Each row has a hidden value; after the row comes its grade, the name of the range that the value falls in. Each part has its own.
[-79 39 -78 -8 45 -13 152 -83 -41 -32 -76 148 -20 173 -196 -63 259 -138 45 86 -27 130 -212 21 -4 6 87 -237 -85 112 107 129 136 101 -20 3 53 117 110 -80 60] : E
[-76 314 -199 88 193 21 -12 -70 -147 -230 71 -71 229 -49 -88 285 -11 -322 -282 166 -324 235 -209 151 95 93 -95 6 -292 128 -21 97 77 38 -32 3 116 -76 174 -10 257] : S
[-145 109 178 112 -87 -150 11 -99 255 -146 120 -20 -194 -296 -13 -15 -294 -156 25 220 -6 19 -7 42 236 136 -191 91 -175 81 -54 -176 105 237 76 52 304 138 131 180 300] : Q
[-174 91 212 102 -113 -190 1 -60 194 -231 123 0 -232 -276 -52 -89 -340 -148 63 215 4 67 -10 74 280 132 -191 55 -163 115 -117 -88 119 283 53 10 236 51 91 126 261] : Z
[20 207 135 221 -84 119 121 1 253 -194 -134 159 350 -174 6 46 -294 24 -171 -163 133 -160 199 9 27 -214 -8 384 216 -138 66 -87 77 -78 266 325 301 -5 -20 251 119] : F
[-138 -131 177 129 -108 -68 148 45 -76 38 -142 -16 -35 11 131 -9 -58 40 16 -23 -71 -86 71 -116 -68 140 -35 105 6 34 -49 76 18 -81 -82 -231 -124 7 -124 -25 -98] : Q
[133 362 -104 220 30 307 160 17 152 -195 -230 186 759 -23 -47 275 -125 -27 -400 -305 24 -160 156 17 -183 -338 149 473 267 -228 194 36 45 -306 317 443 307 -35 16 226 144] : E
[-29 282 -118 136 61 37 40 -52 36 -188 -20 9 251 -73 -81 193 -92 -249 -235 24 -172 129 -92 67 28 -14 -20 127 -132 22 56 18 68 1 83 161 192 31 126 79 243] : X
[-249 -9 202 55 -37 -98 233 -53 -49 -17 -150 121 -165 41 -34 -144 150 33 253 -19 -26 -82 -60 68 25 63 -3 -97 21 115 -2 136 139 15 -25 -174 -101 33 5 4 -1] : Q
[-101 -72 74 222 -85 -115 74 66 -137 -107 -94 -40 -213 68 100 -185 -116 -75 -193 91 -110 257 -133 -210 78 63 -86 -62 -152 193 -90 56 28 256 0 -8 -118 66 -43 -135 -23] : F
[-114 -45 276 215 -108 -108 115 153 -93 -147 -163 66 9 44 116 -16 -200 72 -44 163 -115 -4 66 -200 95 131 -250 -73 -36 -109 -99 125 -22 -23 -78 -135 -221 19 -30 155 119] : Q
[-94 -47 84 167 -45 -49 103 42 -133 -114 -127 102 -110 64 30 -118 -101 17 28 72 -86 163 -24 -135 111 30 -130 -98 -66 77 -46 49 93 95 -89 -92 -147 -6 18 -22 -12] : F
[-156 -226 -157 -124 90 294 -222 112 -169 530 58 191 -342 127 353 -125 241 751 226 162 112 -108 53 -176 206 -9 -66 -204 312 313 -47 -186 -23 -127 77 -329 89 -171 20 -359 -384] : F
[-160 -205 120 11 -117 -106 -174 223 97 267 17 103 -383 121 55 -240 101 225 136 64 6 155 -85 22 314 125 41 -344 113 149 -104 47 -100 14 128 -83 1 -99 -128 -405 -151] : Z
[-19 257 11 153 -25 85 64 -33 197 -140 -48 80 261 -146 -36 133 -181 -98 -175 -34 -11 -65 40 17 1 -89 -3 261 34 -74 89 -58 66 -27 198 244 300 84 98 203 245] : E
[6 -341 262 109 44 32 -150 313 238 408 50 257 -447 193 -175 -177 368 125 83 150 -118 217 -337 40 250 125 250 -538 -76 -157 146 81 -52 172 48 63 64 7 -5 -422 77] : E
[-159 -233 102 -25 -54 -8 -187 224 30 309 47 153 -402 133 86 -232 157 364 165 127 32 91 -86 -9 305 96 31 -356 146 165 -92 37 -72 29 109 -147 21 -137 -84 -405 -175] : Z
[50 303 -98 177 59 145 122 -23 79 -219 -111 77 510 -39 -62 256 -101 -134 -354 -130 -101 3 33 93 -20 -159 52 286 49 -67 80 48 54 -176 208 280 250 -63 54 93 199] : L
[-38 266 -214 106 221 91 131 -93 -245 -275 -38 -6 389 34 -34 330 35 -159 -316 50 -310 174 -93 169 103 -13 -89 74 -165 156 -47 126 104 -148 -14 -29 58 -220 124 -71 164] : Q
[-134 -109 99 69 -155 -187 -188 257 229 290 -14 47 -355 157 -48 -206 166 -30 24 15 -100 266 -232 30 234 162 147 -401 0 49 -6 97 -169 41 197 111 16 77 -99 -394 18] : E
[-94 37 175 170 -68 -33 125 119 -123 -173 -211 212 87 69 2 36 -197 91 183 102 -152 25 123 -152 98 70 -257 -123 -5 -193 -20 120 70 -150 -187 -180 -281 -14 88 232 153] : L
[-149 -71 -90 -7 -159 -123 -221 202 104 326 -16 7 -288 183 86 -172 135 95 8 21 -49 227 -140 -67 188 132 77 -323 87 187 -49 36 -182 -53 200 21 22 62 -92 -401 -114] : E
[-166 -11 98 110 -28 -15 110 31 -95 68 -131 11 -47 28 47 -1 75 -46 50 -33 -131 -44 -71 -65 -138 113 43 47 -44 28 43 115 47 -21 -76 -175 -115 66 -35 -8 -31] : X
[114 400 -228 236 102 283 190 27 -61 -274 -278 139 820 100 -27 316 -49 -54 -498 -349 -130 9 96 79 -122 -343 129 388 216 -94 109 151 33 -386 284 384 142 -186 -6 48 80] : L
[-75 145 17 110 52 -89 51 -110 70 -231 93 -12 -5 -151 -89 99 -147 -239 -128 202 -134 172 -101 116 234 94 -147 2 -244 122 -49 -56 122 165 10 46 225 2 142 44 268] : Q
[-61 78 -75 -23 -11 56 152 -76 -30 8 -140 73 324 82 -56 148 127 -95 -3 -42 28 -151 41 -16 -201 27 64 88 87 -29 106 104 56 -206 -42 -97 63 73 -24 99 -58] : X
[-128 180 -63 57 173 -89 94 -133 -144 -277 92 -57 90 -70 -82 220 0 -246 -167 235 -276 201 -162 224 246 150 -175 -73 -304 218 -115 77 124 57 -77 -123 104 -145 144 -57 243] : F
[-215 37 96 85 -24 -51 163 -18 -77 40 -151 56 -115 48 -26 -72 153 -68 151 -71 -123 -18 -123 15 -103 78 79 -25 -41 83 58 146 98 9 -41 -141 -115 82 9 -26 6] : X
[-26 312 -88 138 64 97 32 -33 52 -171 -40 14 363 -102 -50 219 -111 -209 -255 -28 -117 11 -28 72 -41 -50 -4 233 -41 -36 69 30 53 -57 117 174 214 4 79 145 184] : S
[-170 -54 -12 49 -221 -290 -197 210 178 198 -24 -56 -313 165 38 -241 67 -58 -67 -34 -66 357 -161 51 331 148 63 -366 47 243 -142 75 -213 -11 278 132 12 11 -178 -485 -96] : Q
[-106 -57 203 250 -135 -148 71 143 -55 -94 -99 -79 -127 32 140 -83 -176 -67 -253 146 -142 116 -87 -249 25 148 -123 -9 -150 33 -91 103 -60 174 28 -15 -118 126 -58 -3 117] : L
[-70 152 163 164 -92 -12 67 -58 263 -154 -7 76 49 -246 7 0 -298 -46 -42 33 80 -86 105 9 129 -42 -108 241 28 -26 13 -155 100 89 170 183 309 86 66 235 206] : Q
[-108 -87 113 70 34 -11 182 -11 -125 -78 -94 128 -43 100 -80 -78 125 -1 44 49 -38 38 -91 27 35 30 29 -102 -37 95 -5 158 137 71 -82 -145 -57 -67 -21 -101 -49] : Z
[-176 -108 -147 -100 -61 74 -243 146 -9 460 27 78 -307 140 227 -116 184 404 155 117 35 11 -36 -153 141 100 -5 -253 197 226 -25 -84 -121 -116 133 -179 66 22 -7 -311 -209] : E
[15 -61 -131 -5 -14 68 189 -63 -161 -91 -168 87 423 104 -104 203 5 -102 25 -223 -53 -14 179 93 -139 5 121 193 93 10 17 157 120 -362 -198 -249 -59 -226 -149 -132 -259] : Z
[-108 54 -64 174 -36 -5 15 43 -144 -23 -108 14 -159 60 17 -137 -52 -136 -42 -4 -146 243 -163 -178 -64 21 8 -28 -139 126 37 59 81 202 -55 -14 -125 114 44 -71 -38] : S
[56 -137 -70 4 39 28 72 1 -120 -113 2 112 100 185 -122 -8 81 -63 -182 227 47 162 -102 -101 60 28 -5 -191 -80 85 -4 113 78 131 -93 -63 80 -30 -8 -141 -65] : Z
[17 8 -140 17 28 127 134 -53 -107 36 -153 49 416 82 -72 249 83 -163 -29 -149 -73 -82 83 -7 -280 41 132 195 37 -86 131 109 78 -293 -184 -183 -14 -33 -77 13 -174] : S
[-81 -18 -64 202 -102 -92 43 53 -114 -33 -102 -65 -207 105 51 -159 -61 -177 -207 22 -161 318 -204 -239 -42 57 31 -41 -194 195 -5 62 19 248 16 46 -91 170 0 -179 2] : E
[-140 -256 230 73 -121 -152 -176 294 152 249 24 117 -450 129 -28 -273 119 143 109 51 -60 235 -166 77 351 150 109 -410 40 76 -92 114 -108 86 124 -26 -30 -118 -153 -472 -84] : Z
[-109 -169 -16 -31 -18 80 -192 190 65 422 20 155 -299 151 88 -105 232 319 146 105 -18 55 -104 -75 168 93 74 -317 123 77 36 -27 -84 -64 91 -109 60 -6 0 -320 -112] : E
[-58 -296 126 22 83 116 -187 235 123 465 74 281 -498 158 -76 -164 353 292 253 178 -93 157 -256 2 259 106 154 -504 -16 -36 126 -18 4 108 -9 -95 53 -26 80 -386 -6] : E
[-112 -166 -38 -9 -67 15 -197 196 80 392 12 105 -326 163 95 -151 191 261 83 63 -27 138 -114 -69 203 91 86 -314 109 141 -6 -19 -110 -43 141 -54 55 -9 -43 -397 -136] : L
[44 365 -70 215 14 212 90 20 125 -172 -177 106 569 -73 -8 212 -150 -90 -336 -217 -19 -106 85 4 -142 -232 76 399 169 -160 145 19 28 -184 268 366 248 17 25 232 155] : X
[-241 -4 -247 -108 -185 -58 -248 136 -44 377 -29 -55 -227 159 331 -134 58 351 58 18 36 61 46 -165 158 107 -68 -172 263 372 -152 -49 -210 -227 242 -147 14 12 -99 -358 -280] : L
[-125 158 47 108 25 -106 38 -97 62 -224 82 -14 -44 -181 -41 68 -187 -178 -67 178 -122 137 -59 123 259 96 -178 26 -196 146 -84 -62 114 140 26 12 195 -23 123 56 241] : F
[-27 -267 119 62 -56 53 173 -10 -55 141 -109 31 50 47 80 46 52 63 1 0 38 -171 93 -158 -185 114 67 140 33 -15 47 22 61 -90 -156 -270 -9 27 -139 -45 -207] : Q
[-155 211 -17 73 69 -99 -56 -82 19 -148 146 -90 -82 -186 -61 136 -125 -300 -77 267 -219 158 -179 96 152 204 -160 -19 -323 122 -42 -22 84 200 -50 -58 170 65 179 80 295] : S

Part 2:
[195 52 18 -12 -114 385 57 -117 61 -113 -39 172 -84 -13 5 -80 10 28 -36 -165 152 -112 59 -76 -250 -90 -62 38 -13 -78 -158 215 -20 -77 -123 -95 54 -297 -147 -15 51] : (43)
[275 140 71 25 -142 479 122 -164 128 -140 -32 230 -220 -6 83 -88 -45 66 -13 -283 221 -224 61 -25 -382 6 70 21 62 -120 -245 219 -16 -195 -190 -168 66 -414 -141 -54 131] : (51)
[135 -61 145 -53 -251 -100 122 324 -235 -1 -44 142 234 -234 -21 144 100 89 342 197 -49 408 58 -176 340 -6 7 171 -146 19 -155 64 460 112 -200 7 -84 238 211 -221 -102] : (41)
[226 88 27 -3 -127 419 103 -131 80 -134 -11 201 -144 -5 43 -91 -22 53 -33 -222 155 -167 49 -54 -309 -42 0 21 29 -106 -209 214 -8 -148 -155 -124 58 -338 -134 -21 88] : (51)
[172 -16 119 -34 -242 -74 105 320 -182 -31 14 86 195 -170 -32 199 54 164 295 139 -64 360 43 -173 326 78 -36 209 -137 40 -179 101 463 86 -168 37 -112 244 253 -206 -63] : (55)
[219 -31 74 -49 -269 -20 211 328 -152 -87 89 -21 113 -25 49 184 77 289 219 144 -122 261 -34 -136 243 136 1 190 -93 -30 -208 110 451 -78 -150 126 -146 262 323 -287 -82] : (51)
[20 225 13 -236 -15 195 3 -41 -155 -20 221 206 66 -152 -232 -187 -8 47 -59 1 -53 24 -229 -317 -121 -193 -12 -70 311 -363 -190 142 -215 -19 -39 -170 171 -124 -103 124 -5] : (43)
[-325 139 -86 -114 137 82 -175 -140 117 248 -243 -78 86 -129 66 -85 -83 -164 -114 206 155 38 -140 -30 242 -266 65 235 50 -216 426 30 -484 -315 -273 126 -140 -175 -11 -168 -45] : (43)
[205 -475 260 491 -415 -162 -107 -438 -280 51 -305 202 -247 76 -1 -289 557 -65 218 -72 -205 -62 134 -198 -458 -24 -301 -303 -147 239 -148 -92 -228 556 209 -224 62 -17 -186 -272 74] : (37)
[150 -105 112 -51 -256 -92 190 314 -249 -44 -6 157 214 -199 30 109 78 119 339 161 -144 352 42 -163 308 5 33 118 -135 1 -189 75 464 32 -244 -4 -110 249 246 -220 -73] : (51)
[188 -467 274 422 -435 -90 -54 -375 -276 73 -341 159 -235 70 4 -324 636 -99 199 -5 -129 -64 111 -153 -504 -104 -280 -295 -137 156 -124 -117 -242 550 233 -173 137 -50 -236 -311 -10] : (55)
[-100 116 -273 198 -49 -47 96 -214 53 -59 208 134 -217 99 -42 -79 -78 91 -297 36 -21 38 9 -72 -35 119 -134 250 7 31 -29 -108 230 -349 22 176 -45 -174 25 47 34] : (37)
[231 90 93 -47 -253 8 135 327 -75 -63 113 -82 69 14 2 267 59 325 154 134 6 270 -42 -137 249 204 -19 297 -73 -24 -183 115 447 -57 -74 181 -124 217 321 -289 -93] : (55)
[78 -240 107 422 -452 22 -31 -267 -163 148 -207 -79 -224 -224 -120 -278 295 -38 218 -52 -175 -188 61 14 -565 116 -441 -218 -59 217 -270 -165 -263 323 172 -205 18 67 -261 -159 275] : (50)
[372 290 54 -37 -236 105 123 299 123 -157 341 -355 -160 390 55 447 -4 663 -85 37 40 94 -202 -132 165 498 8 450 59 -94 -205 205 388 -289 72 383 -208 196 509 -397 -82] : (39)
[35 -263 104 -94 -208 -172 117 301 -400 -7 -117 378 436 -419 -55 -9 95 -140 447 186 -218 485 159 -233 408 -256 -56 -1 -251 71 -139 79 452 268 -320 -157 -46 261 90 -41 -90] : (43)
[138 -463 206 390 -453 -48 54 -326 -287 85 -319 104 -217 -45 13 -388 563 -90 235 40 -200 -111 65 -83 -544 -100 -266 -342 -90 109 -182 -159 -250 390 157 -191 95 6 -239 -308 52] : (51)
[-49 -479 -252 -74 3 4 -20 23 -241 -136 -78 100 445 -63 -161 -122 136 -87 -5 167 -402 228 103 -247 263 -451 -519 -49 -350 138 66 253 63 226 -82 57 -116 216 -66 146 -126] : (43)
[-153 81 -300 141 -110 2 262 -134 42 -37 164 103 -239 108 40 -156 31 37 -339 181 76 62 8 37 -96 29 -47 274 -13 -63 7 -216 326 -482 21 290 29 -224 -29 -40 -105] : (43)
[287 126 57 -107 -264 69 197 357 -32 -121 225 -221 2 206 47 304 87 473 29 158 -1 206 -139 -133 194 265 8 328 -15 -113 -190 149 432 -194 -3 310 -140 230 388 -357 -159] : (43)
[172 40 -16 81 -71 266 -45 -178 68 -117 1 187 -76 -6 -22 -15 -87 48 -28 -252 25 -109 86 -117 -149 7 -143 61 -49 47 -143 241 -29 -24 -136 -128 -38 -227 -70 55 156] : (50)
[181 17 12 4 -108 343 21 -115 38 -105 -47 170 -49 -20 -33 -74 35 19 -32 -153 118 -82 69 -104 -215 -108 -127 35 -42 -47 -145 214 -17 2 -90 -89 57 -257 -144 5 43] : (41)
[268 165 46 114 -90 368 -37 -243 150 -135 12 219 -217 29 8 0 -117 106 -47 -343 174 -193 84 -104 -283 104 -48 76 33 9 -214 252 -35 -93 -129 -168 -8 -364 -88 15 207] : (37)
[-124 105 -272 91 -104 33 234 -111 18 -43 191 101 -201 80 -9 -154 23 55 -313 159 54 54 -26 -9 -109 13 -64 235 32 -98 -33 -169 272 -422 31 243 50 -198 -38 -11 -91] : (43)
[21 -368 52 7 -131 -263 -47 181 -425 -41 -134 498 517 -451 -118 7 2 -207 469 36 -365 485 266 -318 497 -270 -235 -50 -366 261 -121 171 412 460 -344 -267 -113 291 79 130 36] : (37)
[166 -18 -38 53 -51 266 -37 -149 42 -135 -18 189 -5 -12 -58 -24 -52 36 -24 -200 0 -61 94 -143 -101 -70 -188 53 -85 48 -126 263 -3 19 -124 -112 -33 -193 -84 71 106] : (39)
[-468 224 -127 -162 36 -117 -263 49 10 355 2 -54 128 -148 198 -19 -251 -242 -127 -65 -45 -43 -124 25 309 -87 -9 253 -58 -157 415 -33 -434 -176 -316 196 -76 -62 150 -1 113] : (50)
[167 -431 243 460 -427 -124 -80 -390 -260 81 -297 141 -242 24 -10 -293 528 -78 221 -55 -197 -86 112 -142 -480 -17 -302 -283 -124 210 -154 -114 -250 509 197 -212 69 -4 -203 -267 89] : (50)
[-32 183 -130 17 -14 40 15 -145 -44 -50 238 189 -79 -25 -159 -98 -83 82 -167 -25 -75 36 -98 -217 -43 6 -92 106 157 -124 -119 36 19 -156 -12 -25 38 -132 -12 118 53] : (50)
[-263 115 -86 -57 200 146 -184 -246 192 197 -329 -99 62 -113 5 -74 -72 -114 -112 265 206 52 -135 -54 244 -287 61 249 79 -185 435 84 -515 -368 -267 85 -213 -209 -47 -213 -53] : (43)
[40 282 68 -285 5 216 -72 -2 -171 0 229 221 121 -214 -294 -156 -32 41 -12 -46 -44 32 -248 -370 -97 -203 -36 -84 343 -384 -215 199 -273 96 -37 -232 201 -107 -104 167 26] : (41)
[-378 203 -139 -61 147 -39 -285 -135 121 278 -121 -76 82 -127 83 -6 -238 -148 -141 46 44 -5 -123 -40 321 -112 -20 279 6 -113 427 34 -474 -269 -288 138 -195 -116 98 -65 100] : (37)
[103 -115 160 -52 -260 -138 125 328 -291 19 -92 220 288 -320 -23 102 108 7 410 208 -76 451 99 -180 365 -68 10 126 -181 41 -153 42 476 168 -247 -51 -71 247 175 -193 -97] : (41)
[-278 153 -107 -9 212 49 -262 -241 189 196 -227 -69 59 -94 15 2 -185 -95 -114 123 98 30 -112 -75 316 -166 13 280 45 -100 420 106 -486 -313 -285 71 -251 -159 48 -126 52] : (50)
[87 -225 -123 -13 -59 205 53 -72 -77 -138 -60 157 141 -35 -37 -121 49 -17 -3 -47 -164 1 80 -139 -26 -240 -260 -35 -170 28 -71 234 13 21 -145 -44 -52 -55 -78 52 10] : (51)
[-242 130 -74 45 250 127 -237 -363 245 192 -380 -104 3 -104 -69 -61 -59 -78 -116 295 234 65 -137 -91 248 -255 42 273 124 -142 448 79 -559 -364 -221 46 -254 -232 -60 -238 -31] : (55)
[77 171 71 -298 8 214 -34 -18 -242 -46 216 250 181 -239 -304 -211 -12 58 62 -39 -187 25 -270 -419 -101 -265 -42 -205 359 -396 -266 247 -321 114 -84 -317 162 -33 -100 168 43] : (51)
[264 117 73 -79 -247 58 148 330 -37 -95 163 -153 32 124 15 289 79 398 72 136 25 228 -89 -140 213 223 -21 321 -48 -68 -175 145 423 -110 -23 252 -122 202 342 -316 -132] : (41)
[211 54 95 -61 -271 -13 153 334 -113 -52 103 -77 84 10 6 233 105 302 159 178 -8 289 -49 -142 240 163 -15 271 -75 -42 -173 88 443 -44 -63 188 -106 230 301 -301 -127] : (41)
[-507 213 -104 -254 -4 -68 -200 132 -29 401 -48 -81 158 -173 216 -82 -132 -302 -136 47 50 -14 -151 58 263 -201 26 241 -54 -263 449 -91 -437 -165 -283 263 23 -87 90 -61 -7] : (41)
[275 125 76 -62 -235 41 125 321 -27 -103 177 -153 26 137 9 316 59 419 75 109 5 226 -88 -154 234 254 -29 331 -46 -49 -178 162 424 -98 -24 244 -141 212 369 -309 -110] : (55)
